Here is a tiny trained network, its code and every weight. The questions are about switching its units off for an input and a class, where a switched-off unit gives its printed mean instead of its output.

import numpy as np


def w(rows, s, z=0):
    codes = np.array(rows[::2]) - 128.0
    scale = np.full(codes.shape[1], s)
    scale[-1] = z or s
    return codes * scale


def norm(h):
    return h / np.sqrt((h * h).mean(-1, keepdims=True) + 1e-5)


def f(y):
    return np.maximum(y, 0)


def log_softmax(a):
    a = a - a.max(-1, keepdims=True)
    return a - np.log(np.exp(a).sum(-1, keepdims=True))


def net(x, mask):
    res = np.array(x, float).reshape(1, 4) / 4 @ E
    u = 0
    for l in range(2):
        y = f(norm(res) @ A[l][:, :-1].T + A[l][:, -1])
        res = res + np.where(mask[u : u + 4], y, B[l][:, -1]) @ B[l][:, :-1]
        u += 4
    return log_softmax(norm(res)[-1] @ U[:, :-1].T + U[:, -1])


A, B = {}, {}
E = w([
[110,111,164,9],'x0',
[136,109,82,120],'x1',
[125,137,158,130],'x2',
[183,157,139,89],'x3',
],0.012)
A[0] = w([
[251,197,118,98,136],'L0N0',
[193,158,120,101,4],'L0N1',
[125,83,181,137,135],'L0N2',
[129,144,112,89,138],'L0N3',
],0.012,0.0025)
B[0] = w([
[129,108,183,253,254],'L0N0',
[156,65,149,151,170],'L0N1',
[171,135,156,123,164],'L0N2',
[164,133,125,104,177],'L0N3',
],0.013,0.0055)
A[1] = w([
[134,214,165,2,229],'L1N0',
[107,115,123,137,1],'L1N1',
[72,174,245,158,31],'L1N2',
[235,97,119,70,142],'L1N3',
],0.0058,0.004)
B[1] = w([
[155,186,152,197,254],'L1N0',
[197,158,137,120,128],'L1N1',
[254,30,107,174,181],'L1N2',
[118,221,134,67,199],'L1N3',
],0.0093,0.0033)
U = w([
[142,241,131,111,252],'0',
[133,11,167,121,4],'1',
],0.012,0.003)

Each question gives the input, the list of numbers given to net, and the class t.
The units are the neurons (one row each of A and B). Each row of codes is followed by its name. A weight is (code - 128) times the scale printed after its matrix; where a second scale follows, it is the last column's (A, B and U).
mask holds one flag per neuron, layer by layer. A switched-off neuron (its flag False) gives its mean, the last column of its row in B, instead of its output. The means were averaged over made-up inputs and are rounded, as every weight is.
A unit's drop is (log p(t) with every unit on - log p(t) with that unit switched off) / (log p(t) with every unit on - log p(t) with every unit switched off).
The circuit of an input: a set's keep is (log p(t) with only the set's units on - log p(t) with every unit switched off) / (log p(t) with every unit on - log p(t) with every unit switched off). Starting from all 8 units, units are removed one at a time, each time the one whose removal leaves the highest keep (on an exact tie, the one counted first), for as long as the keep stays at least 0.8.
circuit, biggest first: the units of the circuit, biggest drop first
most important unit: the unit with the biggest drop
k most important neurons: the k neurons with the biggest drops, biggest first
drop of u: that unit's drop, to one decimal
input [5,8,7,2], class 0: most important unit => L1N3
input [1,-6,4,3], class 1: circuit, biggest first => [L1N2; L1N3]
input [1,6,-4,7], class 1: 3 most important neurons => [L0N0; L0N1; L1N0]
input [1,5,-4,0], class 0: 2 most important neurons => [L0N0; L1N3]
input [8,-5,-2,-6], class 0: circuit, biggest first => [L0N0; L1N0; L0N1]
input [-4,-1,-7,6], class 1: circuit, biggest first => [L0N0; L0N1]
input [-3,2,6,8], class 1: 2 most important neurons => [L0N0; L0N1]
input [5,-1,-5,-4], class 0: 2 most important neurons => [L0N0; L1N0]
input [8,-2,-1,-1], class 0: 2 most important neurons => [L1N0; L0N0]
input [2,4,5,-2], class 0: drop of L0N0 => 1.5
input [3,-7,-5,8], class 1: drop of L0N0 => 1.4
input [5,8,-5,-4], class 0: drop of L0N0 => 0.6
